(in the rows, 128 means zero)
Each row of numbers belongs to one of the nodes below and depends on some of the facts about them. Some rows are named. Which node is each other row?

There are 3 kinds of fact about the nodes: zafubrek, giper, klinik.
zafubrek: refers to; giper: comes just before; klinik: sits directly inside
zafubrek(<1118>, <712>); zafubrek(<1607>, <1336>); zafubrek(<479>, <241>); zafubrek(<714>, <1352>); zafubrek(<225>, <1355>)
zafubrek(<373>, <400>); zafubrek(<511>, <1493>); zafubrek(<977>, <746>); zafubrek(<1080>, <1336>); zafubrek(<46>, <1352>)
zafubrek(<890>, <1336>); zafubrek(<1245>, <1556>); zafubrek(<1628>, <575>); zafubrek(<677>, <241>); zafubrek(<970>, <400>)
zafubrek(<942>, <513>); zafubrek(<1492>, <241>); zafubrek(<330>, <1352>); zafubrek(<232>, <120>); zafubrek(<223>, <116>)
zafubrek(<404>, <1391>); zafubrek(<495>, <800>); zafubrek(<1103>, <920>); zafubrek(<1637>, <1598>); zafubrek(<12>, <1391>)
zafubrek(<535>, <1023>); zafubrek(<829>, <1500>); zafubrek(<564>, <1234>); zafubrek(<1482>, <712>); zafubrek(<929>, <682>)
zafubrek(<885>, <1336>); zafubrek(<8>, <682>); zafubrek(<811>, <949>); zafubrek(<1077>, <746>); zafubrek(<165>, <1346>)
zafubrek(<184>, <400>); zafubrek(<164>, <1346>); zafubrek(<1242>, <1336>); zafubrek(<1097>, <555>); zafubrek(<1556>, <1391>)
zafubrek(<1109>, <1500>); zafubrek(<1472>, <1346>); zafubrek(<123>, <1566>); zafubrek(<1014>, <710>); zafubrek(<446>, <650>)
zafubrek(<1395>, <1234>); zafubrek(<723>, <489>); zafubrek(<86>, <241>); zafubrek(<267>, <862>); zafubrek(<259>, <400>)
zafubrek(<308>, <1493>); zafubrek(<697>, <400>); zafubrek(<1287>, <530>); zafubrek(<1606>, <920>); zafubrek(<287>, <1204>)
zafubrek(<399>, <1348>); zafubrek(<231>, <712>); zafubrek(<491>, <800>); zafubrek(<1612>, <923>); zafubrek(<769>, <1023>)
zafubrek(<1029>, <1234>); zafubrek(<499>, <1346>); zafubrek(<513>, <555>); zafubrek(<1347>, <1352>); zafubrek(<41>, <1234>)
zafubrek(<237>, <172>); zafubrek(<1007>, <116>); giper(<957>, <1103>); giper(<1440>, <12>); giper(<1442>, <1447>)
giper(<479>, <1204>); giper(<415>, <712>); giper(<714>, <1439>); giper(<15>, <491>); giper(<689>, <404>)
giper(<373>, <1622>); giper(<511>, <890>); giper(<977>, <1248>); giper(<1080>, <274>); giper(<46>, <1518>)
giper(<1518>, <225>); giper(<56>, <333>); giper(<1245>, <714>); giper(<677>, <184>); giper(<1234>, <938>)
giper(<970>, <553>); giper(<418>, <1607>); giper(<85>, <1234>); giper(<1492>, <418>); giper(<330>, <1302>)
giper(<1447>, <575>); giper(<223>, <925>); giper(<868>, <1591>); giper(<699>, <689>); giper(<495>, <513>)
giper(<1103>, <872>); giper(<1637>, <1440>); giper(<12>, <763>); giper(<535>, <232>); giper(<829>, <1583>)
giper(<530>, <399>); giper(<1622>, <267>); giper(<564>, <589>); giper(<1482>, <560>); giper(<885>, <330>)
giper(<982>, <85>); giper(<42>, <811>); giper(<8>, <1509>); giper(<1583>, <868>); giper(<1509>, <1221>)
giper(<811>, <996>); giper(<712>, <648>); giper(<1077>, <223>); giper(<165>, <564>); giper(<1439>, <1347>)
giper(<553>, <699>); giper(<184>, <1080>); giper(<1248>, <42>); giper(<164>, <511>); giper(<1348>, <1118>)
giper(<1260>, <1472>); giper(<1242>, <790>); giper(<1097>, <650>); giper(<21>, <1287>); giper(<242>, <86>)
giper(<1472>, <1077>); giper(<123>, <1492>); giper(<1014>, <982>); giper(<446>, <1097>); giper(<1221>, <970>)
giper(<1204>, <1031>); giper(<1395>, <495>); giper(<668>, <942>); giper(<86>, <241>); giper(<267>, <56>)
giper(<259>, <15>); giper(<790>, <668>); giper(<308>, <1442>); giper(<1591>, <885>); giper(<697>, <977>)
giper(<1287>, <322>); giper(<274>, <535>); giper(<1606>, <165>); giper(<73>, <530>); giper(<287>, <829>)
giper(<333>, <1403>); giper(<648>, <164>); giper(<491>, <73>); giper(<371>, <697>); giper(<1612>, <1242>)
giper(<769>, <1014>); giper(<925>, <957>); giper(<437>, <1628>); giper(<1029>, <415>); giper(<560>, <1348>)
giper(<872>, <929>); giper(<81>, <437>); giper(<499>, <1516>); giper(<513>, <1612>); giper(<1347>, <1109>)
giper(<996>, <949>); giper(<322>, <259>); giper(<41>, <1606>); giper(<237>, <1007>); giper(<1007>, <373>)
klinik(<1118>, <746>); klinik(<957>, <710>); klinik(<1607>, <1210>); klinik(<1440>, <659>); klinik(<1442>, <920>)
klinik(<479>, <555>); klinik(<763>, <659>); klinik(<415>, <400>); klinik(<1516>, <862>); klinik(<714>, <172>)
klinik(<225>, <489>); klinik(<15>, <1406>); klinik(<689>, <1352>); klinik(<373>, <881>); klinik(<511>, <400>)
klinik(<977>, <1391>); klinik(<1080>, <438>); klinik(<46>, <489>); klinik(<890>, <400>); klinik(<1518>, <489>)
klinik(<56>, <881>); klinik(<1245>, <172>); klinik(<1628>, <923>); klinik(<677>, <438>); klinik(<1234>, <1346>)
klinik(<970>, <1352>); klinik(<418>, <1210>); klinik(<942>, <682>); klinik(<85>, <1346>); klinik(<1492>, <1210>)
klinik(<330>, <800>); klinik(<1447>, <920>); klinik(<232>, <438>); klinik(<223>, <710>); klinik(<404>, <1352>)
klinik(<949>, <1391>); klinik(<868>, <800>); klinik(<699>, <1352>); klinik(<495>, <682>); klinik(<1103>, <710>)
klinik(<1637>, <659>); klinik(<12>, <659>); klinik(<535>, <438>); klinik(<829>, <800>); klinik(<530>, <1406>)
klinik(<1622>, <881>); klinik(<564>, <993>); klinik(<1218>, <1493>); klinik(<1482>, <746>); klinik(<650>, <1500>)
klinik(<929>, <710>); klinik(<885>, <800>); klinik(<982>, <1346>); klinik(<42>, <1391>); klinik(<8>, <1352>)
klinik(<1583>, <800>); klinik(<1031>, <555>); klinik(<1509>, <1352>); klinik(<811>, <1391>); klinik(<1302>, <800>)
klinik(<712>, <400>); klinik(<1077>, <710>); klinik(<165>, <993>); klinik(<1439>, <172>); klinik(<553>, <1352>)
klinik(<184>, <438>); klinik(<1248>, <1391>); klinik(<164>, <400>); klinik(<1348>, <746>); klinik(<1260>, <710>)
klinik(<1242>, <682>); klinik(<938>, <1346>); klinik(<1097>, <1500>); klinik(<1556>, <1598>); klinik(<1109>, <172>)
klinik(<21>, <1406>); klinik(<242>, <1336>); klinik(<1472>, <710>); klinik(<1355>, <80>); klinik(<123>, <1210>)
klinik(<1014>, <1346>); klinik(<446>, <1500>); klinik(<1221>, <1352>); klinik(<1204>, <555>); klinik(<1395>, <682>)
klinik(<668>, <682>); klinik(<723>, <1566>); klinik(<86>, <1336>); klinik(<267>, <881>); klinik(<259>, <1406>)
klinik(<790>, <682>); klinik(<308>, <920>); klinik(<1591>, <800>); klinik(<589>, <993>); klinik(<697>, <1391>)
klinik(<1287>, <1406>); klinik(<274>, <438>); klinik(<1606>, <993>); klinik(<73>, <1406>); klinik(<575>, <920>)
klinik(<287>, <800>); klinik(<399>, <1406>); klinik(<231>, <120>); klinik(<333>, <881>); klinik(<1403>, <881>)
klinik(<648>, <400>); klinik(<491>, <1406>); klinik(<371>, <1391>); klinik(<1612>, <682>); klinik(<769>, <1346>)
klinik(<925>, <710>); klinik(<437>, <923>); klinik(<1029>, <400>); klinik(<560>, <746>); klinik(<872>, <710>)
klinik(<81>, <923>); klinik(<499>, <862>); klinik(<513>, <682>); klinik(<1347>, <172>); klinik(<996>, <1391>)
klinik(<116>, <1023>); klinik(<322>, <1406>); klinik(<41>, <993>); klinik(<237>, <881>); klinik(<241>, <1336>)
klinik(<1007>, <881>)

Some rows with their names:
[176 184 141 117 158  94 123 112 158 148 140 114 164 132 116 141 139 115
 124  92 157 121 145 187 112 173 124 129 110 114 134  96 131 124  84  79
 148] : <333>
[174 182 140 119 158  97 124 112 156 148 140 115 163 134 117 143 133 112
 124  93 158 122 145 185 110 173 125 130 111 117 137  98 130 124  86  78
 149] : <56>
[142 165 131 129 156 106 136 107 150 143 131 107 156 140 123 138 121  91
 132  93 144 113 149 171 107 150 126 128 114  95 115 117 124 127 103  72
 154] : <1447>
[132 166 146 152 147 106 118 109 167 132  91 135 131 130 121 114 128  77
 108  93 139 125 124 202 103 146 159 123 107 187 101 184 176 155 117  99
 146] : <697>
[132 199  92 130 149 125 123 130 124 143  98 103 143 148 116 124  92  84
 118 101 152 111 162 162  88 145 148 116 102 130  54  50  97 107 131  89
 150] : <677>
[146 185 123 127 160 110 125 103 145 131 152 112 158 136 123 137 141  85
 142  92 144 110 149 168 110 133 126 131 124  96 111 123 132 126 108  96
 160] : <438>
[ 70 153 133 137 159 110 148 105 156 127 110  96 156 146 126 103  98  87
 126  98 130 121 146 178 113 140 126 116 113 100  69 123 121 126 117  72
 156] : <829>
[ 69 149 131 139 159 112 150 105 156 126 109  97 155 148 129 105  93  81
 125  98 131 121 146 177 111 139 128 116 115 104  73 127 121 127 118  70
 158] : <287>
[101 168 116 126 155 109 134  91 156 137 110  92 171 137 136 110 127  69
 149  97 116 118 147 182 109 107 132 133 133  57 100 158 143 108  99  72
 171] : <800>
[134 146 139 134 160 113 136 121 139 147 135 118 154 135 114 150 141 107
 124  88 134  97 172 152 107 159 141 112 116  98  41 141 105 141 105  66
 154] : <1287>
[172 184 117 123 155 110 122  97 146 145 145 110 165 135 129 149 148  78
 151  92 137 109 150 168 105 125 131 141 131  69 136 137 140 117  95  82
 166] : <1493>
[124 162 131 135 159 114 141 110 146 133 137 111 151 146 123 136 108  91
 127  94 147 115 149 166 108 153 127 122 114 115 102 109 117 133 116  77
 153] : <308>
[139 180 149 124 143  93 142 119 174 129 136 108 139 134  99 104 120 115
 142  94 167 105 160 172 120 148 101 130 103  45  79  73 121 144  95  76
 139] : <1103>
[176 161 130 138 161  97 131 100 122 144 125  94 140 144 123 160 114  78
 134  92 133 104 136 155 100 154 101 132  97 106 125 135 124 116 111  75
 144] : <1221>
[147 186 123 127 159 111 125 104 145 130 152 112 158 136 123 138 143  84
 142  92 144 110 149 167 110 132 125 131 125  95 108 124 133 127 108  97
 160] : <659>
[172 184 117 122 155 110 122  97 145 145 146 110 165 135 129 149 147  78
 150  92 137 110 151 168 105 125 131 141 131  68 136 137 140 117  95  83
 166] : <1023>
[150 170 133 130 159 114 135 114 149 137 145 121 155 147 124 150 106 101
 119  94 161 123 147 176 108 176 132 124 115 143 137  96 122 133 107  78
 150] : <237>
[129 172 137 131 160 105 137 111 151 134 137 107 153 140 116 128 122 103
 127  94 148 115 148 171 113 155 121 121 108 107  90 101 119 131 109  82
 150] : <1118>

Which node is each row?
No name comes twice in this set of rows, the named rows included.
[158 181 141 123 160 101 128 115 155 139 146 117 159 138 116 139 126 113
 119  93 161 122 145 183 113 177 124 124 109 133 122  89 124 131  97  84
 146]  <267>
[168 183 126 123 135 107 137 108 169 132 146 115 141 137 115 124 122  86
 166  93 162 100 167 162 111 119 112 147 128  11 124  98 138 138  92  75
 153]  <710>
[146 140 133 134 157 115 136 118 138 155 129 118 158 137 120 159 139  99
 128  88 130  96 172 152 102 154 146 118 121  86  62 153 107 136 100  56
 158]  <21>
[122 165 131 136 159 116 143 110 146 134 136 110 152 148 122 138 105  95
 127  95 147 115 150 166 110 155 126 121 113 113  99 103 116 132 115  76
 153]  <1245>
[144 186 153 121 144  87 140 119 178 131 136 106 140 129  96 100 131 120
 143  93 167 104 159 175 122 148  97 130  99  40  72  69 121 142  90  80
 137]  <929>
[153 153 141 126 158 103 129 119 143 158 130 114 160 127 111 148 160 112
 128  87 131  95 170 157 107 155 138 118 114  74  49 147 110 133  89  62
 154]  <15>
[193 171 127 139 141 106 109  85 153 169 100 127 144 113 126 137 173  45
 138  81 120 101 120 193  88  95 166 150 115 110 162 216 184 139 102  93
 165]  <400>
[161 166 130 124 153 102 132 103 151 153 126 105 162 137 125 142 128  91
 137  92 139 112 149 173 105 145 127 134 116  77 129 125 128 119  91  64
 157]  <575>
[133 171 143 130 143 102 148 117 169 127 136 111 136 140 106 113 105 105
 142  94 166 105 162 166 116 147 108 129 108  53  88  77 119 146 103  72
 142]  <223>
[189 200  80 115 140 118 111 120 124 174  77  96 158 140 124 140 111  74
 135 101 139 108 164 168  77 128 156 137 111  74 103  75 112  83 100  64
 160]  <241>
[139 159 147 128 161 102 130 123 145 149 136 114 157 127 105 139 162 121
 124  87 135  96 170 158 112 160 133 112 109  87  28 134 106 138  95  73
 150]  <491>
[144 146 155 149 150 105 123 115 150 160 104 135 132 111 102 128 177  89
 110  79 124  89 144 175  99 133 167 115  95 140  37 201 142 167 115  89
 148]  <259>
[157 179 147 119 140  89 139 115 176 139 131 106 143 130 101 108 128 111
 147  93 163 102 160 174 117 143 103 136 105  27  95  82 126 137  84  70
 141]  <872>

The same nodes again, as new rows of numbers:
Some nodes and their rows:
[152 113 160 172 110 108 138  95 135 142 162 117  96 140] : <650>
[123 136 151 159 142 127 154  74 124 144 140 133 114 142] : <829>
[148 121 150 177 115 116 143  85 141 124 144 127 105 128] : <1583>
[110  94 182 132 171 202 152 175 128 138 128  99 130 163] : <697>
[147  84 195 115 161 199 116 212 146 141 135  93 106 138] : <400>
[145 116 154 173 118 110 147  90 132 147 164 119 101 142] : <712>
[139 128 124 158 165 116 157  85 104 184 174 147 120 152] : <164>
[146 143 148 151 147 105 130  80 126 189 174 128  91 123] : <1346>
[148 124 127 174 145 106 134  85 115 171 175 145 104 143] : <1234>
[136 119 165 168 110 109 125  89 132 142 156 118  85 147] : <1204>
[162 126 165 140 118 104 115 104 139 159 162 123  78 124] : <862>
[135 127 150 157 148 120 170  82 115 173 167 122 119 148] : <12>
[136 119 165 166 111 111 128  89 131 143 155 119  87 148] : <1440>
[127 129 160 147 150 114 152  82 129 149 157 116  85 161] : <1637>
[137 110 113 158 174 120 156  69 110 181 147 159 118 128] : <330>
[152 108 154 165 116 105 127  97 134 143 158 125  85 143] : <1355>
[160 128 163 140 121 103 117 101 137 162 163 124  79 124] : <1023>
[187 117 146 160 141 138 158  77  91 161 166 112  94 166] : <223>

Rows to name:
No name comes twice in this set of rows, the named rows included.
[184  86 135 149 146 135 140  76  83 180 153 128  78 158]  <1103>
[131 123 157 164 127 108 132  86 148 123 150 117  74 152]  <371>
[124 125 159 153 135 119 151  85 118 159 155 123 104 156]  <1014>
[159 129 161 140 124 105 120  99 136 164 164 124  81 125]  <555>
[124 130 159 152 140 120 153  82 115 165 157 122 105 155]  <1097>
[142 116 150 149 142 115 151  92 119 162 159 129 102 151]  <723>
[129 134 142 163 160 120 174  71 110 186 173 125 124 146]  <165>
[158 100 188 195 130  83 132  99 119 142 159 131 114 146]  <322>
[131 128 141 150 164 118 165  79 108 183 166 133 113 151]  <1556>
[154  81 132 160 122 106 123 100 133 148 148 147  86 133]  <996>
[148 134 150 146 132 109 128  91 137 166 161 130  90 121]  <1391>
[197 104 144 169 116 127 119  89  98 146 162 122  72 161]  <925>
[171 118 165 168 124 127 125  68 114 136 156  96  48 171]  <1260>
[124 129 159 152 138 119 153  83 117 161 157 123 105 155]  <1606>
[175 119 155 163 135 141 160  68  91 165 162 102  94 164]  <1077>

